(in the rows, 128 means zero)
Each row has a class, written after it.
[154 104 109  77 109 121 120 158  89 122 136  99 111 110 117  91 137 143
 104 163 118 141  84 144 116 134 129 139 143 161 122 160 128 121 151 126
 112 111  98 119  82 125] | J_114
[149  77  94 103  89 151 146 142  89 118 141 117  94 103 114  86 149 135
 116 163 104 146  83 147  98 108 157 118 116 163 124 151 149 110 149 102
 117  94 131 127  73 130] | J_463
[151  94 106  72 106 129 138 141  90 139 144 102 101 115 114  77 126 143
 104 161 108 143  90 155 114 143 131 142 145 178 114 148 124 109 130 104
 128 104 113 124  67 127] | J_248
[133 107 112 120  94 154 150 150 104 159 129 166 136  81 152 112 163 140
 157 147 103 132  76 143 110  58 163  81  99 184 137 165 152 103 140 129
  86 136 164 121 156 115] | J_400
[135 115  93 125 112 137 132 156 102 132 115 131 117  97 151 123 161  69
 198 142 141 128  97  91 141 113 125 122 125 139 144 115 134 116 183 142
 119 100 159 149  81  95] | J_797
[133 136  98  90 107 181 132 121 131 112 151 107  97 116 216 101 185 132
 117 130 105  71  52 116 120 123 136  77  90 240 140 153 108 121 118 126
 101 113 131 104 167 139] | J_248
[123 111  97 129  86 160 147 104  76 124 140 146 131  80 152  90 200 128
 140 117  91  88   6 132 170  46 168  99 143 243 149 135  96  95 149 142
 143  99 157 108 127 114] | J_444
[152  78  96  92  90 104 136 144  70 115 139 114 104  82 118  86 148 154
 101 161 109 170  83 143  92 117 138 113 122 141 126 174 128 119 132 103
 116 101 120 138  81 108] | J_463
[150 109 102 109 109 139 121 147 118 154 125 137 125  72 119 120 198 137
 151 130  90  89  66 130 151  90 143 107 120 203 153 145 136 118 159 152
 122 113 128 110 111 117] | J_133
[130  89 104 111  69  86 142 160 109 134 130 158 157  90 155 107 149 136
 113 136  99 115  19 128 107  87 130  91 138 229 152 150  96  93 115 118
  83 105 127 121 120 119] | J_527
[152 132 104  92 115 117  91 134  80 132 117 137 114  88 148 110 174 104
 162 110 147 118  74  99 160 125 126 129 136 125 118 101 102 118 164 145
 119 102 153 143  80  96] | J_976
[130 140 114 133  91 142 151 113 134 118 120 128 154  82 116 103 159 138
 147 125 125  92 115 108 119  81 161  95 105 206 157 186 112 129  81 143
 111 131 153 133 158 108] | J_595
[152  89  88  83  87 136 137 134  88 144 156 101 110 136 124  99 160 137
  93 158 109 115  84 151 113 117 153 141 131 180 117 158 146 122 143  98
 126 110 116 118  90 137] | J_904
[150 100 108  68  96 106 136 131  85 139 134 106 121 110 100  82 128 164
  97 144 118 145  82 146 139 118 141 146 147 159 106 148 127 114 127 104
 127 116 122 113  70 119] | J_444
[128  93 106  76  96 124 149 150 105 130 121 115 127  97 102  78 125 160
 104 153 110 146  90 151 106 107 155 117 133 152 115 171 138 107 116 119
 100 114 128 106  79 119] | J_444
[146 118 116 116 103 107 103 152  84 132 119 135 116  81 133 105 157  79
 160 140 140 153  69  91 152 139 129 131 145 150 120 121  96 113 175 141
 120  91 148 151  45  81] | J_595
[139 117  97 101  68 138 152 123 119 133 121 127 173  78 127 107 154 143
 121 118 120  94  37  70 132  84 120  98 119 221 138 167  74  99 116 133
 128 113 139 131 103  80] | J_851
[147  89  99  91 100 134 144 145  89 127 134  98 109  89 122  82 153 139
 118 166  91 148  91 157  92 118 139 127 120 146 120 164 151 107 143 113
 127 104 126 126  98 123] | J_851
[142  80 103  78 105 104 128 154  95 131 141 118 124  99 121  91 141 148
 123 171 101 141  70 168 101 127 146 120 159 141 129 141 126 117 150  93
 101  95 115 117  77 131] | J_976
[149 136 108 146  85 158 163 112 133 109 144  91 103 131 126 121 201 147
 103 107  67  67  94 129  95 105 131  59 102 247 146 165 169 133  92 135
 151 104 100 127 135 145] | J_133
[139  82 122 103  90 148 122 147 115 130 136 153 123  54 136  90 156 142
 104 159 116 148  16 168 103  97 160  52 103 212 160 167  63 107 130 136
  71 120 153 112  66 108] | J_133
[149 108  92 112 119 127  98 164  94 148 105 131 121  97 141 106 139 102
 170 158 157 146  58  89 154 125 125 139 139 117 136 100  98 104 176 128
 102 113 167 143  44  89] | J_133
[140 131 112 103 130 124 117 151 100 147 114 124 124 108 126 105 136 112
 159 124 161 144  65 101 171 134 107 121 135 126 119 100  98 103 156 155
 110 117 144 133  51 100] | J_601
[141  75  99  91  96 145 144 150  88 119 143 110  97  88 125  95 148 144
 112 178  92 149 105 160  87 105 168 121 110 161 133 179 161 123 145  82
 106 111 121 121 112 121] | J_797
[152 101 115  75 102 129 127 142  94 142 138 116  99  87 141  98 144 149
 116 154 114 151  84 150  95 120 142 121 126 130 100 162 142 114 139  99
 112 101 123 117 109 116] | J_976
[140  99 112 157 108 146 138 136  99 105 131 157  94  74 123  93 198 142
 153 141 106 141  46 152 132  41 136 107 113 172 178 180 149 107 126 158
 106 141 131 129 161 147] | J_463
[139  87 115  80  93 114 125 152  95 133 132 123 116  91  90  86 136 139
 112 169 119 152  70 150 123 128 152 147 164 151 118 141 127 100 158 106
 117 109 119 111  62 128] | J_527
[162 100 113  82  79 121 132 136  83 138 141 107 115  98 106  85 157 135
 110 159 110 141  77 143 110 132 147 139 147 171 104 159 123 118 153 117
 132 106 122 133  69 111] | J_595
[130 132 118 117 139 130 121 143 116 132  98 144 141  92 107 101 116 118
 155 140 165 149 131 104 144 152 151 122 132 104 110 121 101 127 148 158
 126 107 164 144  75  84] | J_444
[142  86 110  95 119 114 134 155 104 130 146 112 127 113 102  99 135 139
 119 159 113 132 102 173 115  99 135 124 150 145 129 156 151 116 140 117
  96 106 112 108  72 143] | J_114
[136  92  69  77  84 101 142 155 120 132 138 129 142 137 171  89 148 170
 115 146 138 110  41 110 141 113  99  63 133 158 128 168 112 130 100 144
  69 143 126 142 105 117] | J_904
[125 129  89  92 118 149 159 135 147 123 121 117 154  90 167  79 144 163
 105 132 120 103  49 127 113  70 149  76  94 187 155 200 105 114  57 139
  84 147 143 112 200 117] | J_904
[166 135 128 116  73 128 145  86 118 149 137 144 122  91 126  99 175 153
 124 117 126 104  83 117 110  91 118 108 148 165 116 181  85 121 120 134
 149 129 145 145 109  72] | J_463
[129 127 126 114 120 130 132 160  89 140 112 159 131  93 122 118 132 107
 166 149 140 173 101 109 139 143 144 123 139 119 116  96 120 103 175 132
 123 100 150 144  78 100] | J_527
[137 131 124 137 146 133 121 150 101 150 106 137 120  88 123 107 141  89
 165 138 125 159  87 109 126 148 152 133 112 132 115 104 125 103 161 155
 132  78 155 129  86  82] | J_904
[134 129 109 118 113 140 126 155 106 148 111 137 117 108 135 105 167  96
 169 140 145 137  89 107 152 143 126 127 115 139 125 132 124 121 164 156
 122 102 152 146  71 102] | J_904
[145 119  97 115 126 113 103 153  92 143 124 112 116 114 145 109 159 111
 162 153 145 133  89 107 138 159 116 118 127 110 118 115 122 130 181 135
 117 108 147 145  59  90] | J_601
[134 115 117 150 144 116 113 155  88 126 113 139 123  94 151 118 143 112
 174 153 149 167 112 108 136 136 136 133 116 102 123 119 123 113 163 123
 112  92 159 145 105 101] | J_248
[138 109 116 138 120 148 131 139  99 142 122 141 124  85 114 123 139 107
 169 145 139 151 101 109 147 121 133 124 152 109 130 107 113 106 169 144
 110 104 148 145  73  90] | J_463
[139 135 115 130 125 134 131 140  80 143 125 126  91 103 179 115 169  80
 192 125 134 139 100 115 143 126 111 109 123 129 109 121 137 104 159 156
 111  92 156 147  82  88] | J_248
[138 114  92 135 106 136 107 146  77 143 135 139  96 110 151 117 181  86
 171 139 138 122  85  92 173 126 126 124 126 166 137 117 133 124 169 148
 125  98 152 151  71 102] | J_904
[138 128 116 111 130 101 119 117 127 152 124 136 145  77 189 103 156 137
 140 132  98 107  33 156 107 109 113  72  87 186 165 171  77 122 110 137
  59 118 157 118 148  93] | J_114
[132 105  99  84  97 104 118 152  61 104 127 161 130  97 137  91 162 135
 154 126 116 145  91 142 152  57 155 110 109 150 148 164 145 102 149 178
  81 145 152 113 139 134] | J_114
[130 124 110 106 112 126 106 162  82 129 116 138 123  80 134 100 142 102
 175 146 172 142  84  83 158 150 127 130 138 121 108 111 104 111 166 154
 128  99 158 145  50  85] | J_527
[153  93 101  69  99 127 141 153 100 128 136 103 123 115  98  90 124 158
  98 150 116 148  81 135 100  99 150 135 125 146 112 144 138 102 138 109
 120 119 117  99  81 126] | J_601
[131 115 103 106 113 119 123 145 138 106 106 120 128  68 150  67 146 141
 123 116 125 131  45 118 149  85 138  87  77 196 132 163 120 109  85 160
 110 139 148 105 165 113] | J_133
[137 125 101 103 128 113 128 148  91 152 109 142 121  91 132 109 140  97
 186 124 147 146  73  96 160 124 102 118 147 115 113 108 120  99 161 176
 123 108 146 143  75  94] | J_400
[122 104 115  91  59 121 109 140 140 136 137 151 139 124 139  95 147 166
  92 122 131  77  67 128 125  78 123 104 158 199 145 136  84 109 102 124
  88 161 143 100 105 150] | J_400
[132 114 112 140  84 177 164 140 117 134 134 124 140  95 139 103 205 138
 126 161  47 112  54 168  59  66 183  81 100 202 168 184 163 104 156 118
  96 132 147 107 175 124] | J_601
[165 102 124 133  89  46 117 136  60 122 140 178 111  48 117 107 213 146
 146  82  89 142  25  96 165  39 105 101 138 201 113 145 147  99 133 162
 169  89 114 119 107  92] | J_400
[138  97 114  75  86 132 138 161  79 124 131 128 112 102 122  77 156 164
 117 161 112 150  79 143 112 106 164 127 109 166 101 165 153 116 147 107
 112 111 126 104  77 118] | J_444
[157  79 101  86  95 114 107 142 100 146 125 109  97  81 110  80 107 156
  73 157 129 154  75 128 105 125 142 127 128 153  95 174 126 103 110  94
 106 113 134 122  83 104] | J_400
[153  78 106  94 105 147 131 154  84 132 139 103 102  85 102  92 141 139
  97 168 118 161  73 150 106 108 143 148 134 166 131 167 132  97 136  98
 113 100 119 119  74 136] | J_248
[149 117 103 115 124 130 101 149  80 130 120 119 112  87 127 106 162  92
 166 148 152 143  86  94 157 152 127 134 133 129 124 107 117 127 187 133
 138 103 153 156  54  83] | J_797
[133 129 113 123 114 139 115 155  97 150 101 126 135  85 127  99 148 112
 154 149 127 136 107 105 112 158 127 116 118 128 123 118 108 112 154 133
 113 105 165 158  60  70] | J_851
[154  99  96  79 106 114 146 141  86 122 130  93 115 104 103  71 135 158
  98 154 100 151  96 156  99 133 136 129 138 170 129 151 131 110 105 111
 122 109 118 131  95 130] | J_248
[144  76 103  93 105 100 118 153  97 139 141 109 138 128  91 100 123 150
 106 165 125 149  76 153 141 121 135 147 147 142 131 127 126 117 160  92
 101 132 117 114  59 135] | J_601
[121 113 136 104  98 143 147 152  91 138 136 183 127  51 139 103 195 149
 156 128  98 132  67 151 133  57 173  69  92 217 133 172 134 113 139 155
  97 110 141  95 113 100] | J_444
[131 118  93 122  99 178 174 112 130 123 144 103 119 113 128 102 171 114
 130 127  57  73  66 151 121 110 151  61 157 227 148 137 142 120 132 123
 138  83 115 138 116 126] | J_976
[176 126 105  89  96 172  95 102 104 137 157  97  85 106 160 144 201 123
 100 100 124  61  43  96 166  97 123 133 144 205 128 151 108  99 159 160
 117 122 119 100 126 136] | J_248
[142  89 106  80 111 121 121 152 108 132 129 124 122 103 109  93 130 157
 101 163 127 143  80 137 110 129 147 134 127 146 122 155 130 118 133 109
  96 112 126 107  79 133] | J_444
[141 114 123  67  86 121 148 147  81 126 136 104 109 108  94  75 121 148
  99 157 110 159  94 151  87 153 143 130 150 161 100 148 132 105 121 120
 134 112 105 124  68 115] | J_527
[145  90 107  67  96 126 145 160  83 128 137 118 106  96 100  89 138 156
 116 153 110 147 100 135 121 113 152 127 134 172 109 152 151 111 144 107
 136 106 107 115  73 118] | J_797
[145 111 112 125  93 169 126 131 101 138 156 152  88  99 160 122 187 188
 106 150  91 124  89 134  76  57 141  77 104 173 166 164 149 122 109  94
  94 148 141 123 162 137] | J_463
[153  81  94  81  99  82 112 154  85 147 136 138 124 115 103  87 142 118
 111 146 126 145  76 137 133 117 136 152 143 155 123 137 131 110 138 120
 104 113 132 125  59 119] | J_904
[155 100  84  91  81 151 153 135  87 124 149  94 106 142 121  94 155 120
 117 145 101 119  97 141 114 111 140 147 125 177 133 134 157 120 134 128
 139 113 123 131  97 146] | J_904
[153  96 108  72  99 100 132 160  83 137 127 124 136 104 106  77 142 171
 117 164 121 152  75 162 113 101 134 133 128 152 126 167 128 116 140 111
  98 121 124 118  76 128] | J_114
[142  88  97  85  97 115 129 149  89 137 124 105 116  97 107  85 147 176
  97 159 120 138  88 148 114 127 138 125 117 151 116 174 145 125 114 106
  98 110 123 121  77 128] | J_444
[128  97  93  96  90  94 144 139 117 126 124 172 123 100 161  89 157 166
 142 118 124 133   4 105 181  52 109  79  85 230 142 160 102 110 115 131
  97 138 121 109 145 119] | J_601
[141  91 111 105  89 116 133 149  73 130 137 113 111  98  98  95 166 140
 116 168  93 158  93 146  83 119 162 126 127 166 120 151 161 114 144  95
 117  94 123 123  78 129] | J_595
[134 101  78 101  91 220 164 136 115 134 130  95  99  76 163  99 188 156
 116 171  98  94  25 142  93  96 153  51 138 183 141 176 113 113 143 151
  88 103 132 122 108 109] | J_444
[136 133 111  95 121 117 121 156  88 140 115 141 123 104 161 127 145 103
 182 130 155 143 104  97 146 135 115 123 125 120 129 108 103 118 174 149
 117 117 148 146  84  94] | J_797
[145  95 110  85 108 118 135 132 111 128 139 121 116 107  85  81 141 146
 111 135  97 129  82 159 124 115 144 124 142 175 113 133 154 118 123 107
 139 103 108 116  96 139] | J_976
[152  77  97  99  95 133 116 152  97 135 140 105 102  98 117 103 143 146
 109 181 113 144  89 138  89 123 145 129 119 158 133 155 140 121 139  95
 107 112 123 116  78 123] | J_133
[136 114 113  83 111 110 145 152  87 127 123  99 144 116  91  67 132 145
 126 149 117 143  84 154 105 126 140 128 131 157 111 136 139 105 129 131
 119  99 126 109  62 124] | J_114
[140 107  88  97 140 113 124 128 116 148 132 138 128  93 132  77 164 151
 153 133 113  94  21 144 168  86 155  79 124 209 147 110 101 108 141 124
 107 103 156  94  84 119] | J_601
[128 125 121 117 131 135 135 135 112 151 109 140 134  85  88  95 149 115
 156 130 151 146  75 109 172 137 136 124 140 136 114 122 102 104 148 156
 139  85 150 129  46  98] | J_904
[147  91  91  75 109 114 141 148  92 132 140  91 114 128  98  73 126 142
 105 155 106 134  75 164 105 128 137 126 145 159 124 134 137 104 129 118
 112 112 115 113  59 137] | J_601
[137 131  92 126 109 160 160 135 110 135 133 161 120 126 201 122 181 137
 154 108  86  92  99 141 119  53 172  71  58 199 147 158 171 113 114 160
 101 127 165 121 221 146] | J_904
[139  74  96  78 110 124 128 141 104 134 143 108 107 104 104  82 130 159
  90 165 116 135  85 154 118 113 150 134 127 164 109 158 152 124 121  91
 110 109 114 101  80 132] | J_444
[134  98  82 117 118 136 104 132 117 101 125 130 130  85 113  65 148 158
 102 147 139 104  26 115 151 110 139  96 140 203 165 130  76 121 101 127
 118 126 146 129 108 144] | J_400
[143 116 116 132  94 198 161 109 108 149 127 138 115  80 123 129 178 133
 161 124  98  97  86 142 118  53 176 107 107 169 136 159 139  96 161 169
 113 120 149 109 148 106] | J_463
[138  98 119  98  84  92 116 144 115 129 133 191 128  74 142 101 174 127
 130 107 131 127  46 120 179  45 128 103 105 252 139 148  87 112 139 144
 127 139 125 115 126 109] | J_851
[137 137 106 109 122 127 117 144  90 130 115 129 130 102 170 117 138  69
 176 134 149 137 117 102 133 143 117 133 120 110 132 123  98 110 162 159
 103 122 163 159  99  88] | J_851
[144 118  99 122 117 127 117 152  87 142 103 128 126  96 119 114 146 106
 161 151 142 152  90 105 136 134 133 135 137 118 142 118 113 117 170 139
 109 103 163 153  54  94] | J_444
[126  90  97 117  76 122 149 129 105 128 130 170 134  91 145 105 169 133
 135 145 111 136  47 136  90  45 138  95 102 186 161 173 115 111 126 109
  93 136 149 127 141 124] | J_400
[152 102 107  81 106 130 138 145  99 134 130 117 107  90  93  93 154 139
 133 142 114 135  80 144 121 117 142 125 142 162 113 138 143 114 146 122
 143  84 112 120  73 131] | J_976
[136  89 118  72 102 130 135 155  92 123 139 108 115  81 107  71 144 156
 100 158  98 148  87 158  91 109 151 129 127 156 102 152 140 100 130 110
 127 109 113  97  82 117] | J_851
[132 132 111 117 122 108 102 143  88 139 108 129 125  89 144 104 145 109
 171 143 149 145  96  89 145 151 130 132 123 125 117 118 108 126 162 152
 124 106 163 138  80  69] | J_444
[124  89  84 109  99 131 123 138 128 182 124 134 186  72 149  95 122 165
 125 186 104  90  69 142  81 119 146  99  99 180 174 190  89 133 103  71
  62 137 187 139 134  89] | J_400
